(46): [ 99 171 136 150  93 145 142]
(86): [ 95 168 143 150  95 164 187]
(18): [170 123  82 113 144 144 136]
Table of tags by key:
[135] -> k464
[141] -> k194
[187] -> k282
[186] -> k912
[136] -> k511
[142] -> k43
[143] -> k301
key (46) 6:  : k43
q: [ 95 168 143 150  95 164 187] : (86)
q: [170 123  82 113 144 144 136] : (18)
size: [170 123  82 113 144 144] : 6

(9): [164 161 158 165  90 112 166 135  95 164  92 182 163  80 181 163 119 125
 173  92  94  89 151 145 169 128 102 148 100 143  69 148 114 164 159  63
  73 105 179 103 152 109 101 137]
(3): [114 110 142 156 147 127 131 159 158 142 112 114 120  88 129 150  97 160
 141 158 134  98 121 115 159 120 148  98  94 138 136 106 134 121  95 124
 104 132 125 155 100 161 134 132]
(138): [118 113 170 180 148 133 144 176 153 164 111 141 127  67 148 176 105 173
 174 157 126  90 157 146 188 134 161 106  77 135 143 101 133 133 104 126
 101 142 139 147 125 163 147 153]
(134): [166 153 201 167 141  78 150 132 135 150  64 189 160  82 176 158 133 159
 184 125  86  98 137 162 190 129 134 166 112 148  53 184 119 163 187 127
 168 129 137  87 178  85 128  86]
(143): [166 153 201 167 141  78 150 132 135 150  64 189 160  82 176 158 133 159
 184 125  86  98 137 162 190 129 134 166 112 148  53 145  93 158 164  69
  73  72 172 138 140 139  66 172]
Table of tags by key:
[112] -> k138
[92] -> k332
[153] -> k462
[162] -> k478
[160] -> k104
[161] -> k795
[113] -> k267
[165] -> k586
[152] -> k819
key (9) 1:  : k795
q: [166 153 201 167 141  78 150 132 135 150  64 189 160  82 176 158 133 159
 184 125  86  98 137 162 190 129 134 166 112 148  53 145  93 158 164  69
  73  72 172 138 140 139  66 172] : (143)
size: [118 113 170 180 148 133 144 176 153 164 111 141 127  67 148 176 105 173
 174 157 126  90 157 146 188 134 161 106  77 135] : 30

(182): [ 86 173  96  86 176 112 142]
(78): [124 106 100 172  87 184 109]
(59): [169 176 120 154 116 176  98]
(72): [ 82 162  88 108  70  89 155]
(101): [138 100 179 115 103 106 156]
(107): [179 127 172 118 101 101 175]
(27): [160 109 113 155 114 181 173]
(28): [ 95 116 184 114 136 170 102]
(125): [146 132  91  85 106 134 146]
(179): [ 83  85 117 150 144 143  72]
tags:
[82] -> k899
[113] -> k116
[88] -> k263
[179] -> k864
[91] -> k297
[184] -> k13
key (72) 2:  : k263
q: [138 100 179 115 103 106 156] : (101)
size: [160 109 113 155 114 181] : 6
q: [124 106 100 172  87 184 109] : (78)
size: [146 132  91  85 106] : 5
size: [160 109 113 155 114 181 173] : 7
q: [169 176 120 154 116 176  98] : (59)

(23): [142 119 127 158 191]
(29): [136 128 126 138  71]
(64): [125 137 131 124 141]
(135): [147 132 123 114 106]
(174): [101 106 129 112 141]
(120): [101 106 129 131  96]
(127): [143 127 125 133 115]
(97): [112 125 132 130 155]
(195): [131 129 128 122 160]
(170): [126 133 129 131 115]
key -> tag
[115] -> k7
[71] -> k770
[143] -> k2
[106] -> k461
[116] -> k893
[144] -> k878
key (127) 4:  : k7
q: [125 137 131 124 141] : (64)
q: [131 129 128 122 160] : (195)
size: [143 127 125 133 115] : 5
q: [136 128 126 138  71] : (29)
size: [147 132 123 114 106] : 5

(166): [ 91 148 193 188  81 174 154 123 198 153  67 206 105]
(16): [ 66 185 118 172 158  53 154  75 128  67  73 195 110]
(54): [ 82 182 189 153  64  77 130  72 183 189 140  81 114]
(115): [127 194 194 194  84 183 101 154 183 122  71 175 146]
(10): [207 139 135 129 131 110 148  65  98  79 192  71 124]
(149): [ 52 188 205 168 116  79  57  49 115  84 127 198  78]
(156): [ 94 168 191  73 195  78 207 172 110 199  95 177  52]
(154): [ 96 155 196 181  57 178 190  80  49  65 157 137 154]
(193): [110 154 121 194 100 195  68 122 145  94 188  67 188]
(110): [187 113 151 150 170 185  61 192 157 155  92 149 140]
(67): [139 151  52 133  63  82 117 142 169  75 162  66 184]
key -> tag
[123] -> k228
[121] -> k19
[67] -> k367
[146] -> k469
[122] -> k225
[75] -> k687
[74] -> k886
key (115) 9:  : k225
size: [187 113 151 150 170 185  61 192 157 155  92 149 140] : 13
q: [ 66 185 118 172 158  53 154  75 128  67  73 195 110] : (16)
size: [ 96 155 196 181  57] : 5
size: [ 82 182 189 153  64  77 130  72 183 189 140  81 114] : 13

(150): [112  77  87 152]
(201): [115  84  95 151]
(20): [116  91  99 147]
(11): [139 164 157 110]
(41): [114  83  93 151]
(191): [149 193 181  96]
(90): [140 168 160 108]
(14): [116  90  97 147]
(144): [142 172 163 106]
(65): [142 173 164 106]
(141): [136 152 147 116]
(26): [136 154 148 115]
size: [116  91  99 147] : 4
Table of tags by key:
[171] -> k884
[172] -> k190
[165] -> k851
[164] -> k793
[173] -> k356
key (144) 1:  : k190
q: [114  83  93 151] : (41)

(48): [122 125 121  74 119]
(12): [125 142 132  97 127]
(148): [129 122 132 108 127]
(121): [ 95 115 128 190 112]
(145): [ 98 123 140 109 119]
(98): [125 142 132  57 127]
size: [129 122] : 2
tags:
[127] -> k397
[140] -> k971
[121] -> k347
[132] -> k505
[128] -> k420
key (12) 2:  : k505
q: [125 142 132  57 127] : (98)
size: [125 142 132  57 127] : 5
q: [129 122 132 108 127] : (148)

(184): [ 85 127 121 126 140 170 112 124 131 165 143  93 123  92  85 122 110 122]
(17): [131 151 146 159 129 177 117 122 133 136  93 105 106 153 127 148 117 160]
(197): [156 105 100 101 149 109 181  77  97 105 130 149 130 135 142 122 161 112]
(42): [127 104 124 123 106 146 178 141 154  96 165 158 128 161  95 117 121 120]
(194): [142 154 172 164 168  89 130 165 155 114 125 121 119 149 145 144 141 154]
(168): [ 91 119 160 169 155 174 139  96  99 135 173 128 141 160 123 179  98 197]
(50): [ 88 109 161 161 145 178 131 131 140 148 173 106 166  97 130 126 142 140]
(192): [100 107  70  86  88 148  64 192 172 133 146 143 142  98 141 127 134 106]
(99): [140 140 104 126 109 135 114 137  78 149 103  52 115  89 156 127 147 124]
(91): [110  98 120 126 109 149 180  67  58  99 170 108 147 116 148 120 142 136]
Table of tags by key:
[144] -> k713
[117] -> k454
[120] -> k898
[122] -> k576
key (184) 15:  : k576
size: [156 105 100 101] : 4
size: [ 85 127 121 126 140 170 112 124 131 165 143  93 123  92] : 14
q: [131 151 146 159 129 177 117 122 133 136  93 105 106 153 127 148 117 160] : (17)
q: [140 140 104 126 109 135 114 137  78 149 103  52 115  89 156 127 147 124] : (99)

(45): [143 166 164 121 128 135  81  80  96  84]
(169): [ 93 152 101 158  69  85 166 199 129 127]
(190): [187 140 174  68 149 118  80  84 121  75]
(84): [115 164  92 204 188 126  91 147 177 177]
(70): [102 148 145  77  93  99 126  88 121 170]
(85): [ 83 140 161  78  61  92 190 126 124  88]
(196): [ 98 146  71 141 153  86  59 193 183 117]
(49): [143 105 164 121 128 135  81  80  96  84]
(21): [150  89 157  85 145 151  92  92  92 106]
(75): [116 131 136 130 118 143 127 126 130 168]
(35): [133 118 174 121  55 103 189 142  78 100]
key -> tag
[93] -> k142
[61] -> k955
[190] -> k281
[88] -> k857
[62] -> k922
[189] -> k503
key (85) 4:  : k955
size: [116 131 136 130 118 143 127] : 7
size: [ 83 140 161  78  61  92 190 126] : 8
q: [150  89 157  85 145 151  92  92  92 106] : (21)

(88): [104 159 126 120 183  61 190 105 149]
(4): [149 106 140 162 115 141 108 123 144]
(19): [ 93 126  99 110  84 107 114 164 113]
size: [149 106 140 162 115] : 5
tags:
[189] -> k838
[113] -> k701
[149] -> k830
[190] -> k432
[148] -> k473
key (88) 8:  : k830
q: [149 106 140 162 115 141 108 123 144] : (4)
q: [ 93 126  99 110  84 107 114 164 113] : (19)
size: [149 106 140 162 115 141 108 123] : 8
size: [ 93 126  99 110  84 107 114 164 113] : 9

(122): [155 190 147  95  59]
(103): [112 116 119 137 159]
(30): [ 91 113 122 119 164]
(51): [134 173 143  91  82]
(57): [175 140 119 172 121]
tags:
[190] -> k82
[116] -> k89
[155] -> k624
key (122) 1:  : k82
q: [155 190 147  95  59] : (122)

(47): [145 127 123 181]
(53): [138 122 101 197]
(117): [127 104 128 144]
size: [145 127 123 181] : 4
key -> tag
[138] -> k214
[121] -> k901
[127] -> k24
[122] -> k261
key (53) 1:  : k261
size: [138] : 1
q: [127 104 128 144] : (117)
size: [145 127] : 2
size: [127 104 128] : 3

(111): [137 119  79 126 120 112 126  70 103  92 156]
(119): [166 131 142 109 105 124 153 159 166 152 131]
(89): [111 123 138 133 114 105 148 145 159 124 167]
(32): [117  98 136 142 124 129 153 165 131  86 111]
Table of tags by key:
[131] -> k564
[133] -> k625
[109] -> k788
key (119) 3:  : k788
size: [111] : 1
size: [137 119  79 126 120 112 126  70 103] : 9
size: [117] : 1
q: [111 123 138 133 114 105 148 145 159 124 167] : (89)
q: [137 119  79 126 120 112 126  70 103  92 156] : (111)

(177): [128 147 125 121 134 125 120 139 123 129]
(155): [139 132 117 122 125 115 114 131 128 135]
(61): [121 136 145  87 119 127 126 117 153 135]
(137): [123 130 134 115 125 135 114 126 113 132]
(7): [123 130 134 115 125 135 114 126 113 131]
(82): [121 136 145  87 119 127 115 117 153 135]
(146): [121 136 145  87 119 127 126 117 155 124]
(39): [152  64  73 172 103 131 172 177 114 184]
key -> tag
[139] -> k284
[63] -> k552
[132] -> k925
[131] -> k636
[138] -> k730
[64] -> k152
[176] -> k956
[177] -> k93
key (39) 7:  : k93
q: [123 130 134 115 125 135 114 126 113 132] : (137)
size: [121 136 145  87 119 127] : 6
q: [139 132 117 122 125 115 114 131 128 135] : (155)
q: [152  64  73 172 103 131 172 177 114 184] : (39)

(140): [112 142 128 135 191 154 149 114 106 192  91 135 111 109 141 140 137 114
 128  91 119 111 147 122 159 137 110 145  87 122 113 145 112  93 164 104
 145 139 150]
(130): [153 128 157 150 102 179  89 134 125  95 150 149 111 143 159 108 157 140
 126 159 144 139 108 178 162 142 125 177 107 144 135 151 123 169 115 139
 118 135 100]
(24): [120 118 105 104 107  70 144 131 145 111 135 107 152 128  94 136  99 128
 130 128 121 131 133  94  82 111 142  80 171 118 133  99 144 119 114 134
 125 116 139]
(6): [156 115 139 124  56 122  92 141 150  56 171 128 135 151 126 111 131 148
 122 175 141 150 110 160 115 122 138 136 156 138 150 122 145 177  89 152
 115 119 101]
(60): [154 113 134 119  54 110  95 141 153  54 171 124 140 150 118 114 125 148
 123 175 139 150 111 153 107 117 140 126 164 136 150 116 150 175  86 152
 115 118 105]
(185): [100 131 101 112 164  84 168 121 126 169 102 111 143 111 101 146 101 113
 133  93 113 115 147  76  99 118 131  83 142 112 116 109 127  83 147 115
 137 124 157]
(153): [101 135 112 128 177 115 163 122 115 176 101 123 135 113 120 140 115 112
 138  90 119 111 136  84 116 131 133 100 126 119 108 120 115  86 152 116
 129 131 147]
(87): [101 137 114 129 186 123 163 119 112 186  96 125 128 111 124 142 119 110
 136  87 118 110 140  90 126 133 127 109 115 119 108 126 112  84 158 111
 135 134 149]
(55): [125 141 142 148 173 180 127 119 106 170 106 145 104 119 158 129 151 121
 127 110 129 117 133 147 172 145 112 166  80 132 117 156 109 116 155 113
 136 142 130]
(159): [102 130 107 119 163  98 164 125 122 163 108 117 140 116 110 141 106 114
 137  97 118 115 137  80 102 124 137  88 140 117 113 112 121  89 144 119
 129 126 147]
(114): [125 141 142 148 173 180 127 119 106 170 106 145 104 119 158 129 151 121
 127 110 129 117 133 147 172 145 112 166  80 132 116 154 107 113 157 112
 137 142 133]
(106): [152 114 133 119  58 108  99 140 151  58 168 123 140 149 118 115 124 146
 122 172 138 149 113 151 108 117 139 125 163 135 150 116 149 172  89 151
 117 117 107]
tags:
[133] -> k995
[127] -> k424
[126] -> k984
[149] -> k951
[132] -> k724
[125] -> k372
[148] -> k280
key (55) 18:  : k424
q: [125 141 142 148 173 180 127 119 106 170 106 145 104 119 158 129 151 121
 127 110 129 117 133 147 172 145 112 166  80 132 117 156 109 116 155 113
 136 142 130] : (55)

(109): [146 156 137 142  81 125 148 106 132 122 143 138 108 140 116 130 143 191
  96 135 156  72  99 134 131 130 105 180 101 165  99 136 104]
(133): [107 139 130 153 135 166 127 108 132 122 157 143  96 147 123 115 110  72
 122 117 118 130 160 105 137 166 156  93 176 127 157 132 135]
(38): [107 139 130 153 135 166 127 108 130 102 157 143  96 147 123 115 110  72
 122 117 118 130 160 105 137 166 156  93 176 127 157 132 135]
(123): [127 134 135 124 156 138 127 148 134 130 151 123 114 126 137 123 118  99
 124 115 145 114 135 120 143 127 151 147 130 137 135 127 129]
(66): [129 178 137 157  86 158 146  98 143 103 178 143  87 159 111 120 122 107
 109 117  99 127 125  97 120 192 165  98 178 134 145 169 114]
size: [129 178 137 157  86 158 146  98 143 103 178 143  87 159 111 120 122 107
 109 117  99] : 21
size: [129 178 137 157  86 158 146  98 143 103 178 143  87 159 111 120 122 107
 109] : 19
size: [146 156 137 142  81 125] : 6
key -> tag
[127] -> k408
[135] -> k855
[122] -> k651
[130] -> k612
key (109) 25:  : k612
q: [127 134 135 124 156 138 127 148 134 130 151 123 114 126 137 123 118  99
 124 115 145 114 135 120 143 127 151 147 130 137 135 127 129] : (123)

(151): [131 136 135 145 109]
(181): [160  92 173 191 158]
(79): [131 136 144  97 118]
(217): [137 111 145 161 144]
(157): [137 117 149 125 156]
(147): [178  82 154 174 174]
(203): [138 118 121 129 126]
(161): [107 142 124 117 115]
(131): [153 102 151 145 174]
(178): [148 101 159 170 124]
(95): [ 82 168  97 127  80]
(71): [148 106 151 161 169]
tags:
[109] -> k562
[156] -> k837
[108] -> k535
[145] -> k606
[110] -> k768
[174] -> k99
[158] -> k627
[157] -> k423
[126] -> k551
key (151) 4:  : k562
size: [137 111 145 161] : 4
size: [160  92 173] : 3
size: [153 102 151 145 174] : 5
q: [138 118 121 129 126] : (203)
size: [137 117 149 125 156] : 5
q: [178  82 154 174 174] : (147)

(31): [113 141 133 126 134  66 119 101 148]
(172): [141 111 127 121 130 168 119 105 100]
(62): [161 148 116 160 148 135 111 123 115]
(199): [153 152 110 143 124 124  94 117 118]
(124): [170 152 119 137 152 123 117 110 128]
(63): [123 144 109 123 110 116 103 131 107]
(77): [148 110 117 114 152 146 180 141 144]
(105): [121 125 117 133 136 122 147 148 138]
(205): [ 87 145 119 154 120 109  97 138 135]
(100): [153 127 104 154 120 128 121 141 121]
(22): [150 155 136 120 130  77 170  96 124]
tags:
[135] -> k639
[66] -> k570
[144] -> k646
[124] -> k392
[116] -> k885
[115] -> k285
[110] -> k475
[146] -> k591
[67] -> k945
key (63) 5:  : k885
size: [148] : 1
q: [153 127 104 154 120 128 121 141 121] : (100)

(83): [180  81 103 157 124  98 100 134 138  86  64]
(13): [180  81 103 157 124  98 100 134 137  86  75]
(116): [180  81 103 157 124  98 100 134 138  86  75]
size: [180  81 103 157 124  98 100 134 138] : 9
size: [180  81 103 157 124] : 5
Table of tags by key:
[136] -> k157
[86] -> k558
[137] -> k156
[85] -> k571
[139] -> k465
[138] -> k614
key (13) 8:  : k156
q: [180  81 103 157 124  98 100 134 138  86  64] : (83)
q: [180  81 103 157 124  98 100 134 137  86  75] : (13)

